Below are the code and all the weights of a small trained network. Each question names an input and a class and asks about switching units off, where a switched-off unit gives its printed mean instead of its output.

import numpy as np


def w(rows, s, z=0):
    codes = np.array(rows[::2]) - 128.0
    scale = np.full(codes.shape[1], s)
    scale[-1] = z or s
    return codes * scale


def f(y):
    return y / 2 * (1 + np.tanh(0.7978845608 * (y + 0.044715 * y**3)))


def log_softmax(a):
    a = a - a.max(-1, keepdims=True)
    return a - np.log(np.exp(a).sum(-1, keepdims=True))


def net(x, mask):
    res = np.array(x, float).reshape(1, 8) / 4 @ E
    y = f(res @ A[0][:, :-1].T + A[0][:, -1])
    res = res + np.where(mask, y, B[0][:, -1]) @ B[0][:, :-1]
    return log_softmax(res[-1] @ U[:, :-1].T + U[:, -1])


A, B = {}, {}
E = w([
[124,177,226,181,181,222,255,149,155],'x0',
[127,112,128,129,130,125,129,133,126],'x1',
[128,130,127,131,130,131,122,134,131],'x2',
[132,131,130,126,130,127,129,130,118],'x3',
[36,97,142,235,18,185,88,81,60],'x4',
[254,75,76,154,103,239,122,65,162],'x5',
[127,124,128,126,126,125,138,122,125],'x6',
[123,121,127,127,128,131,128,133,131],'x7',
],0.0053)
A[0] = w([
[125,172,212,194,177,206,205,144,137,41],'n0',
[113,128,226,185,190,209,201,162,159,73],'n1',
[188,132,123,53,221,97,136,150,184,22],'n2',
[2,187,152,95,140,36,156,170,126,45],'n3',
[243,75,80,146,96,205,133,75,171,33],'n4',
[64,104,145,224,72,160,102,100,78,91],'n5',
[61,107,147,196,68,165,109,83,74,69],'n6',
[105,134,138,187,102,128,101,102,159,2],'n7',
[135,212,220,170,156,209,205,149,145,126],'n8',
[60,98,158,210,43,161,97,115,133,70],'n9',
[239,122,58,146,101,210,152,57,171,95],'n10',
[58,105,116,193,85,168,113,94,94,35],'n11',
],0.0047,0.0053)
B[0] = w([
[156,108,102,71,71,83,54,119,76,175],'n0',
[148,102,94,85,81,74,80,95,100,200],'n1',
[224,238,85,19,122,202,209,232,98,155],'n2',
[94,127,209,136,132,203,66,179,14,202],'n3',
[82,143,200,115,126,172,80,195,9,171],'n4',
[171,167,90,78,150,146,194,174,165,185],'n5',
[181,180,100,78,142,149,176,169,150,163],'n6',
[170,189,121,2,77,152,111,214,26,76],'n7',
[147,98,86,127,85,76,74,82,130,254],'n8',
[175,187,89,70,153,155,184,164,131,162],'n9',
[75,127,195,162,150,160,97,169,60,210],'n10',
[172,179,108,52,128,143,153,191,114,126],'n11',
],0.0093,0.0027)
U = w([
[205,216,71,6,142,176,233,217,128,20],'0',
[120,109,140,160,134,126,136,111,135,233],'1',
[79,121,254,151,141,182,49,193,12,6],'2',
[129,119,119,161,139,120,132,96,161,210],'3',
[167,74,30,62,37,44,6,77,102,2],'4',
[117,108,127,176,158,138,144,115,177,187],'5',
[121,118,111,172,154,132,146,114,171,181],'6',
[124,112,120,180,154,134,157,111,171,163],'7',
],0.0084,0.009)

Each question gives the input, the list of numbers given to net, and the class t.
The units are the neurons (one row each of A and B). Each row of codes is followed by its name. A weight is (code - 128) times the scale printed after its matrix; where a second scale follows, it is the last column's (A, B and U).
mask holds one flag per neuron, in row order. A switched-off neuron (its flag False) gives its mean, the last column of its row in B, instead of its output. The means were averaged over made-up inputs and are rounded, as every weight is.
A unit's drop is (log p(t) with every unit on - log p(t) with that unit switched off) / (log p(t) with every unit on - log p(t) with every unit switched off).
The circuit of an input: a set's keep is (log p(t) with only the set's units on - log p(t) with every unit switched off) / (log p(t) with every unit on - log p(t) with every unit switched off). Starting from all 12 units, units are removed one at a time, each time the one whose removal leaves the highest keep (on an exact tie, the one counted first), for as long as the keep stays at least 0.8.
circuit, biggest first: the units of the circuit, biggest drop first
most important unit: the unit with the biggest drop
top k neurons: the k neurons with the biggest drops, biggest first
drop of u: that unit's drop, to one decimal
input [-7,2,-2,6,-3,6,4,-8], class 1: circuit, biggest first -> [n8, n10, n1]
input [-7,2,3,-6,-7,-1,0,3], class 0: top 2 neurons -> [n2, n8]
input [-3,-7,-7,8,2,-8,2,-2], class 2: top 2 neurons -> [n3, n8]
input [8,-4,-1,1,2,8,-2,1], class 2: most important unit -> n10
input [6,7,7,6,-6,7,5,-6], class 2: circuit, biggest first -> [n10, n4]
input [-8,3,0,-5,6,8,-1,3], class 2: circuit, biggest first -> [n4, n10]
input [-4,-3,1,-1,-7,-2,-3,3], class 0: top 2 neurons -> [n2, n8]
input [8,1,-4,-8,-6,-4,2,2], class 4: circuit, biggest first -> [n8, n1, n0]
input [-7,-2,-8,3,2,5,3,-2], class 3: drop of n0 -> 0.2
input [7,4,4,-7,3,-6,-3,6], class 4: drop of n10 -> 0.1
input [-6,0,-7,2,7,3,3,-2], class 0: drop of n5 -> 0.2
